What each symbol does to the objects:
Gaf: η>Puz, γ>Lam, δ>Pez, ρ>Bes, χ>Vup, τ>Tuf
Leg: η>Rov, γ>Pud, δ>Kab, ρ>Lub, χ>Ded, τ>Tuk
Pog: η>Ded, γ>Mag, δ>Dal, ρ>Kiv, χ>Bur, τ>Dad
Rov: η>Gat, γ>Tar, δ>Gad, ρ>Zav, χ>Suz, τ>Sek
Tuk: η>Sek, γ>Lub, δ>Leg, ρ>Nep, χ>Duk, τ>Suf
Sek: η>Zez, γ>Zav, δ>Rov, ρ>Bas, χ>Kab, τ>Tez
Ged: η>Fad, γ>Fil, δ>Tup, ρ>Bur, χ>Kib, τ>Vop
Rig: η>Taf, γ>Tuf, δ>Tun, ρ>Vos, χ>Lig, τ>Vup
Ges: η>Vup, γ>Gov, δ>Tus, ρ>Tet, χ>Bas, τ>Gat
Pif: η>Pog, γ>Tis, δ>Foz, ρ>Lol, χ>Riv, τ>Tup
Kib: η>Pif, γ>Vun, δ>Lir, ρ>Sab, χ>Lor, τ>Bek
Pov: η>Dig, γ>Tib, δ>Tez, ρ>Gad, χ>Tuk, τ>Pud
Bur: η>Ves, γ>Fad, δ>Fil, ρ>Pep, χ>Sab, τ>Foz
Lor: η>Riv, γ>Tor, δ>Lib, ρ>Kaz, χ>Bes, τ>Ril
Zim: η>Tun, γ>Vod, δ>Lig, ρ>Dib, χ>Tar, τ>Tus
Fot: η>Leg, γ>Fam, δ>Duk, ρ>Suv, χ>Pog, τ>Dep
Tez: η>Vuk, γ>Bas, δ>Sek, ρ>Tib, χ>Leg, τ>Pov
Duk: η>Kab, γ>Kov, δ>Ded, ρ>Fam, χ>Dal, τ>Fot
Taf: η>Lib, γ>Mav, δ>Bes, ρ>Lod, χ>Nad, τ>Zit
Der: η>Pez, γ>Fol, δ>Vup, ρ>Nad, χ>Tus, τ>Vod
Kaz: η>Vop, γ>Riv, δ>Tor, ρ>Lir, χ>Mav, τ>Kat
Kab: η>Gad, γ>Pov, δ>Suz, ρ>Pud, χ>Pir, τ>Leg
Tet: η>Fol, γ>Vup, δ>Gov, ρ>Der, χ>Vuk, τ>Lig
Tuf: η>Mav, γ>Bes, δ>Gaf, ρ>Taf, χ>Der, τ>Vos
Lig: η>Nad, γ>Der, δ>Tet, ρ>Vod, χ>Dig, τ>Zim
Lub: η>Zav, γ>Rov, δ>Pud, ρ>Sek, χ>Kov, τ>Nep
Pud: η>Tar, γ>Gad, δ>Pov, ρ>Rov, χ>Suf, τ>Lub
Suf: η>Tez, γ>Nep, δ>Tuk, ρ>Suz, χ>Fot, τ>Kov
Sab: η>Lol, γ>Pif, δ>Vun, ρ>Tup, χ>Kaz, τ>Kug
Riv: η>Bur, γ>Ged, δ>Kug, ρ>Vop, χ>Zug, τ>Lir
Vuk: η>Dib, γ>Zim, δ>Zez, ρ>Tus, χ>Rov, τ>Dig
Lir: η>Foz, γ>Vop, δ>Riv, ρ>Vun, χ>Lib, τ>Kib
Dal: η>Pir, γ>Dep, δ>Ves, ρ>Mag, χ>Fil, τ>Pog
Pir: η>Nep, γ>Tuk, δ>Suv, ρ>Suf, χ>Zag, τ>Ded
Fad: η>Fot, γ>Zag, δ>Dad, ρ>Ves, χ>Pif, τ>Pep
Bes: η>Zug, γ>Puz, δ>Lam, ρ>Mav, χ>Fol, τ>Taf
Ded: η>Suz, γ>Suf, δ>Pir, ρ>Kov, χ>Ves, τ>Duk
Ril: η>Lir, γ>Kaz, δ>Lor, ρ>Kat, χ>Taf, τ>Puz
Foz: η>Dal, γ>Pep, δ>Bur, ρ>Tis, χ>Kug, τ>Pif
Zit: η>Lor, γ>Lod, δ>Taf, ρ>Nor, χ>Tun, τ>Pez
Nad: η>Lam, γ>Pez, δ>Fol, ρ>Gaf, χ>Gov, τ>Tun
Pep: η>Dep, γ>Ves, δ>Fad, ρ>Dal, χ>Tup, τ>Tis
Dig: η>Gov, γ>Tus, δ>Vuk, ρ>Ges, χ>Sek, τ>Tar
Kat: η>Vun, γ>Lir, δ>Kaz, ρ>Kib, χ>Lod, τ>Zug
Tup: η>Dad, γ>Lol, δ>Pif, ρ>Fil, χ>Lir, τ>Ged
Puz: η>Kib, γ>Kat, δ>Ril, ρ>Zug, χ>Zit, τ>Mav
Mav: η>Bek, γ>Zug, δ>Puz, ρ>Lib, χ>Pez, τ>Lod
Tun: η>Bes, γ>Gaf, δ>Nad, ρ>Tuf, χ>Tet, τ>Rig
Kov: η>Pov, γ>Suz, δ>Suf, ρ>Kab, χ>Dep, τ>Fam
Vod: η>Gaf, γ>Nad, δ>Der, ρ>Tun, χ>Ges, τ>Dib
Gat: η>Der, γ>Tet, δ>Ges, ρ>Lig, χ>Tib, τ>Zez
Vop: η>Pep, γ>Bur, δ>Ged, ρ>Foz, χ>Bek, τ>Vun
Fam: η>Pud, γ>Kab, δ>Kov, ρ>Leg, χ>Mag, τ>Suv
Mag: η>Suf, γ>Pir, δ>Dep, ρ>Ded, χ>Fad, τ>Kiv
Gad: η>Ges, γ>Dig, δ>Tib, ρ>Tar, χ>Nep, τ>Rov
Lod: η>Tor, γ>Lib, δ>Mav, ρ>Lor, χ>Gaf, τ>Nor
Tar: η>Tet, γ>Ges, δ>Dig, ρ>Gat, χ>Tez, τ>Zav
Tis: η>Mag, γ>Dal, δ>Pep, ρ>Pog, χ>Ged, τ>Lol
Nep: η>Bas, γ>Sek, δ>Lub, ρ>Tez, χ>Fam, τ>Suz
Zez: η>Vod, γ>Lig, δ>Gat, ρ>Zim, χ>Gad, τ>Vuk
Lib: η>Kug, γ>Bek, δ>Zug, ρ>Tor, χ>Lam, τ>Lor
Ves: η>Suv, γ>Fot, δ>Zag, ρ>Dep, χ>Lol, τ>Dal
Tor: η>Ged, γ>Kug, δ>Bek, ρ>Riv, χ>Puz, τ>Kaz
Gov: η>Vos, γ>Rig, δ>Dib, ρ>Vup, χ>Zez, τ>Tet
Kiv: η>Kov, γ>Ded, δ>Mag, ρ>Duk, χ>Pep, τ>Zag
Zav: η>Lig, γ>Gat, δ>Tar, ρ>Zez, χ>Pov, τ>Bas
Lol: η>Kiv, γ>Pog, δ>Tis, ρ>Dad, χ>Vop, τ>Fil
Suz: η>Tib, γ>Tez, δ>Nep, ρ>Pov, χ>Suv, τ>Kab
Tib: η>Tus, γ>Vuk, δ>Bas, ρ>Dig, χ>Lub, τ>Gad
Vun: η>Tis, γ>Foz, δ>Vop, ρ>Pif, χ>Tor, τ>Sab
Lam: η>Kat, γ>Ril, δ>Nor, ρ>Puz, χ>Vos, τ>Bes
Bek: η>Tup, γ>Sab, δ>Kib, ρ>Kug, χ>Ril, τ>Tor
Dep: η>Tuk, γ>Suv, δ>Fot, ρ>Pir, χ>Dad, τ>Mag
Dad: η>Duk, γ>Kiv, δ>Pog, ρ>Zag, χ>Foz, τ>Fad
Tus: η>Rig, γ>Dib, δ>Zim, ρ>Gov, χ>Zav, τ>Ges
Fol: η>Nor, γ>Zit, δ>Vos, ρ>Pez, χ>Dib, τ>Nad
Vup: η>Zit, γ>Vos, δ>Rig, ρ>Fol, χ>Zim, τ>Der
Nor: η>Kaz, γ>Lor, δ>Lod, ρ>Ril, χ>Tuf, τ>Lam
Fil: η>Zag, γ>Dad, δ>Lol, ρ>Fad, χ>Vun, τ>Bur
Dib: η>Tuf, γ>Tun, δ>Vod, ρ>Rig, χ>Gat, τ>Gov
Kug: η>Fil, γ>Tup, δ>Sab, ρ>Ged, χ>Kat, τ>Riv
Bas: η>Zim, γ>Zez, δ>Zav, ρ>Vuk, χ>Pud, τ>Tib
Zug: η>Sab, γ>Kib, δ>Kat, ρ>Bek, χ>Nor, τ>Lib
Suv: η>Lub, γ>Leg, δ>Fam, ρ>Tuk, χ>Kiv, τ>Pir
Zag: η>Fam, γ>Duk, δ>Kiv, ρ>Fot, χ>Tis, τ>Ves
Pez: η>Ril, γ>Nor, δ>Zit, ρ>Lam, χ>Rig, τ>Gaf
Vos: η>Lod, γ>Taf, δ>Tuf, ρ>Zit, χ>Vod, τ>Fol

The rows follow the links: the fewer symbols apart two objects are, the more alike their rows tend to be.

Each row is also shifted at random along 7 hidden directions that mean nothing.

Rows in random order:
Each row is one object's numbers.
1: -11 -8 12 11 15 17 -4 -3 2 -3 6 15 9 -19 -17 5 -1 -7 -6 5 -3 -6 3 -12 -4 -8 -4 1 18 -9 18 -8 -22
2: -9 11 23 -6 16 -9 -1 11 9 -6 6 -8 -12 -7 -1 9 -2 -15 -4 2 3 3 -1 -16 -1 -18 -14 -2 -4 -2 21 -4 -2
3: 37 -18 5 0 -38 -3 -9 18 -2 -17 16 1 -11 -17 15 2 -11 -6 22 -13 -4 10 -20 2 -7 -17 -9 -8 -16 7 -10 -11 16
4: 14 8 -6 -5 -1 -7 -8 7 7 -16 -1 6 -6 -14 -18 9 1 3 13 3 1 2 -4 10 -5 8 21 -10 12 9 -9 4 -3
5: -15 1 7 11 -1 -6 -13 -17 24 -2 14 8 8 15 2 -22 15 -36 -2 -13 -1 -8 -5 6 -10 -28 -31 -13 -6 4 -1 -6 0
6: -30 -15 10 15 10 25 -3 11 -17 6 -32 -8 -22 -17 -15 -21 -11 21 -38 25 -3 23 3 2 7 6 12 -5 30 -14 18 17 -46
7: -31 5 5 0 4 -10 -3 -7 2 11 -3 -23 -4 21 -3 0 5 16 -13 11 0 2 13 -3 10 10 1 -5 -7 -9 12 16 -4
8: -21 0 -2 11 -1 -2 -7 -16 21 1 6 2 14 24 18 -11 19 -27 -13 -7 -11 -14 2 8 -2 -10 -28 -10 -10 -1 -12 4 0
9: 18 2 -18 2 3 -11 10 3 -14 -9 8 27 -5 -19 -26 22 -1 13 16 -2 9 -10 -7 1 4 13 30 8 13 14 0 -10 6
10: -12 -5 -3 4 -5 -15 7 -11 -9 9 12 5 -7 1 4 11 -8 -22 6 -15 -1 4 -9 -7 10 -22 -10 6 -12 4 -8 1 13
11: 4 18 14 -10 0 -6 -11 -4 36 -19 8 6 14 2 14 -7 9 -48 5 -5 -1 -14 -4 -6 -12 -20 -34 -15 -6 15 -12 -3 -14
12: -17 -10 -23 5 -6 -21 3 5 -17 3 5 5 -23 -23 3 12 -21 -16 18 -21 0 22 -23 -3 -3 -23 5 -2 -11 9 -34 10 19
13: -12 -14 4 7 -11 3 -4 -5 3 1 12 -8 10 5 21 10 1 -9 -3 -8 -17 -5 -1 -7 0 -11 -18 2 -17 -14 -13 1 15
14: -3 -5 -15 16 7 -5 -3 -13 -5 -1 7 14 -7 -7 -28 0 10 -6 8 -17 -6 -1 -9 19 -10 -13 22 5 11 -6 -18 -1 32
15: 6 8 -10 -7 -2 -6 -6 -2 12 0 2 0 4 6 6 -18 1 -11 17 -11 8 3 -5 8 -15 -7 -5 -8 -5 9 -15 -2 10
16: -16 6 5 7 5 -14 -12 -12 13 -10 13 5 -1 -3 -25 6 9 -13 6 -3 -1 -7 -1 2 -4 -12 3 -9 7 2 2 4 1
17: 28 1 43 -2 8 17 6 -3 -15 2 0 16 -16 -30 -40 -1 -17 -26 -1 1 6 15 -6 -8 8 -37 2 13 30 -2 37 -12 -17
18: -12 -15 3 15 -7 21 4 -9 -12 0 -18 15 1 -8 -12 -17 -3 2 -29 16 -3 -4 3 1 14 6 2 0 25 3 5 9 -44
19: 33 -4 -11 6 -6 16 1 3 4 -12 -4 24 13 2 -7 -4 17 20 -5 9 -1 -19 4 18 0 30 15 -1 17 9 8 -14 -14
20: -32 5 -20 -6 2 -16 -3 15 5 -6 -8 -12 -6 -4 17 -6 -6 12 2 6 8 5 -3 -10 -8 13 -4 -16 -10 12 -17 13 -16
21: -4 6 8 3 2 0 14 -19 -5 7 -14 -6 -4 11 8 12 8 -41 -21 -15 -28 -4 -3 12 14 -22 -2 21 -3 -13 -39 18 33
22: -13 -4 4 16 11 -7 -8 -7 -12 5 -3 1 -35 -16 -40 -8 -4 -16 1 -15 -5 26 -15 20 -6 -36 23 0 18 -10 -7 10 25
23: 5 11 10 -8 -3 -2 17 -11 -26 16 -23 -13 -17 11 -28 2 -7 23 -14 17 6 9 12 7 29 15 32 17 16 0 15 17 -6
24: 16 -1 18 2 10 20 9 -7 -19 13 -11 -3 -5 -3 -28 -16 -2 14 -10 2 4 6 6 4 0 -8 17 22 19 -16 20 -7 13
25: 3 -7 7 4 1 -1 4 -1 -13 17 8 -8 -9 15 -8 18 1 30 -5 7 2 7 11 1 18 12 12 7 -4 -13 40 -6 7
26: -2 -2 5 -1 14 1 6 -11 -12 11 14 1 3 -14 -10 15 -12 -17 18 -21 -5 4 -5 -12 -9 -29 3 21 -4 -16 -13 -6 40
27: 14 -10 8 5 -16 5 -1 -12 11 -12 21 21 24 -3 11 6 6 -28 6 -9 -8 -23 -3 -10 -1 -14 -26 2 -6 5 -6 -15 -3
28: -42 -14 6 19 1 4 3 -16 -12 -1 -13 8 -11 -24 -10 1 -11 -45 -26 -6 -21 6 -12 -5 11 -35 -8 5 15 -6 -37 26 -15
29: -18 4 -1 -3 22 -7 3 7 -2 13 8 -24 1 15 8 27 6 33 -4 6 -3 -1 16 -9 2 20 9 8 -16 -23 21 -1 25
30: 0 -3 -7 3 10 -3 12 -16 -24 8 6 27 -7 -30 -34 1 -20 -21 19 -18 12 8 -15 -6 -2 -29 16 17 17 9 -12 -5 8
31: 3 -2 -3 2 -2 -2 5 8 -1 -6 -1 11 -2 -1 4 19 3 8 -10 13 0 -8 3 -2 16 20 2 -4 3 9 15 -2 -25
32: -22 -3 -11 8 19 10 -5 12 7 -5 -11 -5 1 -8 12 -3 7 4 -14 2 -12 -1 -1 2 -16 7 2 -3 4 -13 -18 7 4
33: 32 13 42 -10 4 -4 -2 18 1 -14 6 3 -27 -23 -32 -6 -8 -9 7 8 19 13 -8 -8 -1 -27 -1 -3 16 11 54 -19 -17
34: -5 12 0 -3 13 2 -3 -4 6 -1 -9 -3 6 4 -14 10 8 9 -4 12 -4 -5 12 6 3 19 17 -1 13 -5 0 10 -7
35: -12 -7 -18 -11 -1 6 5 27 -13 10 -20 -20 -9 -10 40 10 -24 16 -3 6 -4 25 -3 -9 1 17 0 -4 -15 -5 -22 17 -10
36: 25 20 2 -15 -2 6 19 -30 -4 16 -14 7 19 25 -7 -8 6 -19 -1 -3 2 -14 11 12 16 5 6 21 8 8 -15 4 7
37: -8 11 4 -10 0 -25 -2 7 4 -7 9 -8 -15 -10 -2 -7 -10 -16 19 -13 13 9 -13 -12 -13 -28 -9 -3 -13 12 -7 -1 16
38: 18 5 9 -2 -3 0 -10 -4 7 5 6 -2 -5 11 -13 -22 5 -1 10 -5 11 9 -1 14 -9 -11 -1 -7 3 2 22 -10 6
39: 23 -5 -32 -10 -14 10 3 6 13 -7 15 23 46 7 39 0 3 19 22 2 14 -29 6 -14 -10 40 -18 -4 -17 20 -5 -24 -20
40: -17 8 1 -9 -11 -9 5 -3 3 3 -15 -16 0 20 18 -1 0 1 -16 13 -1 -3 9 -3 19 14 -9 -5 -10 8 -7 20 -20
41: -18 6 -35 -5 11 -13 2 11 2 -6 2 3 11 -3 6 1 0 34 15 4 17 -10 2 -11 -15 31 13 -6 -6 12 -9 -3 -3
42: 13 0 8 6 1 4 -10 -1 0 2 -1 8 -16 -3 -33 -23 2 5 5 2 12 15 -3 19 -6 -9 13 -9 21 4 28 -7 -10
43: 10 10 12 0 1 -8 -8 -8 10 -17 6 15 -4 -13 -32 4 6 -22 8 0 0 -6 -5 6 0 -13 8 -7 18 11 1 0 -7
44: 19 -6 10 7 -9 3 -14 20 12 -17 -1 1 -19 -10 3 -7 6 -8 -4 1 -7 10 -12 16 -7 -11 -5 -17 5 2 8 -5 -6
45: 13 9 -2 -7 -7 10 6 -3 -1 -2 -25 0 7 15 -5 14 9 24 -22 30 -7 -12 19 13 29 50 23 -2 17 6 4 17 -37
46: -8 -12 -20 0 -5 -5 2 6 -10 14 7 -5 1 7 15 7 -8 28 9 0 8 8 2 -4 2 17 3 -2 -15 -2 8 -3 3
47: -6 14 1 -20 -17 -22 12 -6 1 10 -4 -31 1 29 37 5 -5 -13 3 -9 -3 -1 3 -9 12 -5 -19 8 -37 5 -29 15 28
48: 8 7 -14 -7 3 2 8 -8 -13 17 -17 -9 -4 13 -7 -7 -3 12 3 -3 2 12 4 18 5 11 25 9 5 -3 -16 12 18
49: 2 1 5 2 10 -4 -4 1 5 -1 10 -12 -3 -1 6 3 7 -16 9 -23 -13 2 -8 5 -19 -27 -4 10 -13 -18 -19 -6 56
50: -11 -4 5 -5 -12 -22 -1 17 0 2 7 -27 -23 4 39 26 -11 -20 1 -14 -15 20 -12 -7 9 -22 -20 -5 -36 -6 -17 11 27
51: 18 -2 12 -11 -5 15 8 14 -9 3 -15 0 -6 -14 13 2 -19 -6 -6 9 3 14 -3 -9 10 1 -8 2 5 5 9 1 -29
52: -7 -7 -7 -4 -2 -3 -1 7 -5 16 12 -14 1 9 21 2 -11 16 13 -6 8 13 1 -9 -4 0 -11 -1 -22 -7 13 -7 13
53: -20 -18 -10 13 -2 6 -12 5 5 -5 12 -1 10 -7 15 8 1 9 0 -1 -12 -4 0 -8 -9 5 -9 -8 -9 -13 -8 0 0
54: -39 7 -8 4 5 -12 6 -21 -3 6 -12 -5 2 13 -8 9 4 -8 -17 5 -10 -8 9 1 18 7 9 3 3 0 -25 28 -7
55: -4 -8 30 -1 8 29 -12 26 11 -1 -12 -13 -1 -6 19 2 -6 13 -29 31 -6 12 12 -14 6 14 -21 -15 9 -16 46 -1 -55
56: 57 0 10 -11 -16 13 4 17 -2 -8 -3 1 -1 -4 7 -11 1 13 10 -2 5 0 -5 9 -9 5 4 7 0 3 10 -20 16
57: 36 1 18 -8 -10 4 -3 12 5 -6 10 -9 -3 -3 12 -15 -1 -8 16 -16 2 4 -10 1 -20 -24 -15 7 -14 -5 3 -21 37
58: 9 15 3 -13 3 3 -6 8 17 -6 -11 -6 5 3 12 -7 2 -8 2 6 2 1 3 3 -6 8 -5 -11 2 7 -5 4 -14
59: 9 -1 -14 2 -7 20 24 -13 -21 -2 -34 29 8 -16 -7 -18 -6 -17 -21 4 -2 -14 -5 5 14 10 13 18 28 20 -39 13 -31
60: 30 -19 -27 6 -28 4 0 8 -15 -15 4 27 1 -24 -10 -19 -8 21 23 -6 13 -3 -17 9 -12 11 18 -3 9 23 -16 -14 -4
61: 2 5 -5 4 4 -4 13 -19 2 -3 12 26 22 10 -6 19 13 -5 -5 3 2 -33 9 -7 15 15 -3 11 3 10 10 -11 -11
62: -22 2 5 4 -7 -11 -21 15 27 -24 -1 -5 -7 -5 10 -2 5 -12 -9 14 -4 1 -4 -2 -2 1 -19 -34 0 13 0 13 -41
63: 35 13 11 -20 -14 -10 5 22 4 -17 -3 1 -10 -10 10 -2 -8 -4 10 6 15 1 -8 -9 2 1 -8 -5 -4 25 12 -10 -18
64: -4 -14 -5 12 -14 5 8 -20 -14 2 1 15 7 -5 -11 -7 -2 -13 -4 -9 -6 -9 -5 1 6 -12 0 12 6 2 -21 2 3
65: -24 7 20 -1 -1 -15 -6 -11 4 7 4 -24 -10 18 -6 2 3 -5 -8 1 -3 7 6 -2 9 -15 -7 -3 -9 -9 10 13 8
66: -9 14 5 3 17 0 -10 -12 23 -16 5 22 14 -9 -25 -5 12 -25 1 4 4 -17 3 -1 -10 -5 -5 -11 22 10 3 -3 -28
67: 14 -2 -16 7 5 5 -3 -11 16 -2 24 11 36 23 6 -2 28 19 12 -10 -1 -33 10 7 -18 18 -2 7 -11 -8 4 -26 34
68: 25 10 -15 -9 2 2 0 4 -4 -5 -12 14 -4 -13 -21 -12 -5 8 17 1 14 7 -5 15 -8 11 28 -3 20 16 -11 1 -7
69: -19 -10 -37 -4 -14 -2 1 14 2 -2 -8 -14 13 2 57 -12 -6 5 6 -13 -8 -1 -10 -5 -20 11 -15 -4 -31 3 -62 11 19
70: -14 -3 20 0 5 -1 -5 3 3 6 9 -4 -9 -9 8 -8 -14 -25 1 -6 6 18 -7 -16 -4 -33 -30 -6 -7 -2 19 -6 -11
71: -20 10 -2 -4 16 -7 5 8 -10 -2 -15 -1 -16 -16 -20 -4 -10 10 -5 10 13 9 -1 -7 0 4 17 -1 16 8 5 10 -19
72: 21 -5 3 9 -13 8 -10 5 12 -12 -2 17 -2 3 -4 -15 14 -1 -10 10 0 -6 -3 19 3 8 -4 -16 14 11 18 -8 -27
73: 4 -12 -18 -2 -11 -3 -6 16 1 6 15 -3 5 7 24 -1 -7 33 18 1 15 7 0 -6 -8 20 -8 -12 -20 4 20 -15 -4
74: -6 0 -11 6 13 6 -2 -3 10 -4 9 5 17 -1 6 -9 12 -2 5 -13 -3 -15 -1 -1 -23 -4 -6 5 -4 -9 -15 -11 25
75: -46 10 25 0 30 -6 -4 7 14 6 2 -27 -7 8 16 16 4 -12 -24 9 -10 4 10 -21 2 -14 -25 -3 -12 -21 22 7 -3
76: -3 14 12 -12 10 -1 9 7 7 1 -6 -11 8 14 18 10 4 5 -14 14 2 -11 12 -14 11 16 -13 3 -8 1 17 -1 -15
77: 40 -11 17 -6 -20 24 3 20 -10 -4 -13 -3 -3 -7 12 14 -8 21 -11 21 -8 7 5 2 18 23 5 0 6 -5 21 -2 -26
78: -29 -2 0 2 17 6 -2 8 0 7 -9 -24 -4 -3 18 -11 -4 -2 -9 -8 -11 11 -3 -6 -18 -15 -9 5 -10 -22 -21 8 26
79: 14 4 27 0 3 -8 21 -18 -28 18 1 -3 -23 4 -29 29 -6 -14 -8 -7 -9 9 2 2 32 -23 18 30 4 -12 17 4 29
80: 7 5 5 -2 -14 -16 0 -3 -7 -11 -7 2 -21 -11 -24 8 -6 -13 3 0 -2 8 -8 10 13 -9 19 -4 10 13 -14 16 -2
81: -33 -5 3 9 8 10 10 -18 -13 11 -16 -2 -2 -5 -4 -16 -6 -22 -23 -6 -10 2 -3 -5 3 -23 -6 15 9 -9 -26 16 1
82: 21 -6 10 -3 -15 14 3 1 8 -12 3 15 17 -8 20 9 -2 -24 -3 2 -9 -15 -2 -11 7 -1 -23 0 -2 8 -8 -7 -22
83: -14 -11 -14 2 -5 -12 2 11 -13 9 0 -11 -18 -1 15 19 -12 13 2 -3 -3 18 -6 -1 10 5 7 -3 -15 -5 -7 10 10
84: 18 -18 16 1 -31 -7 -11 20 -7 -9 7 -18 -30 -20 14 -3 -19 -14 14 -18 -9 30 -25 1 -8 -39 -12 -7 -19 -5 -14 1 29
85: 45 -2 -20 0 -18 4 2 -4 -11 1 -3 21 0 5 -25 -15 6 27 17 0 15 -1 -2 29 2 23 33 1 17 17 6 -11 1
86: -11 12 -1 -6 15 5 -12 1 24 -1 0 -5 16 11 7 -15 10 0 1 6 7 -4 9 0 -17 9 -11 -15 1 0 8 -2 -15
87: -16 11 -22 2 25 2 -3 -4 4 -6 -12 15 5 -18 -28 -2 2 3 5 4 5 -3 2 7 -13 14 27 -5 26 6 -19 10 -14

Some objects, each with its row:
Mag 52
Gat 62
Dad 17
Riv 6
Ges 16
Lod 21
Tor 24
Tuk 61
Tup 3
Tar 7
Taf 8
Puz 67
Pir 83
Pif 13
Lor 32
Tus 45
Nep 2
Nad 15
Rig 68
Fad 26
Bur 27
Lol 82
Dib 11
Fam 50
Ves 35

Row, symbols taken left to right, then the row they reach:
36 γ γ γ τ χ: 22
5 ρ δ τ δ ρ: 49
77 δ γ γ ρ: 10
57 δ τ γ τ δ γ τ: 64
1 η γ ρ ρ ρ δ: 41
34 χ δ η η: 85
70 δ ρ χ τ: 51
78 τ δ η γ χ: 18
73 η ρ χ δ ρ γ: 63
46 ρ τ χ ρ ρ: 25
38 η η γ γ τ: 28
30 χ ρ η τ: 12
56 χ ρ η χ χ: 14
23 γ τ η δ: 87
39 γ δ δ ρ τ γ γ: 76
69 τ η η τ τ: 55
43 χ ρ τ τ: 54
71 γ ρ η δ δ: 86
75 τ ρ γ τ ρ: 40
47 χ γ γ ρ η: 58
79 γ ρ η δ δ: 80

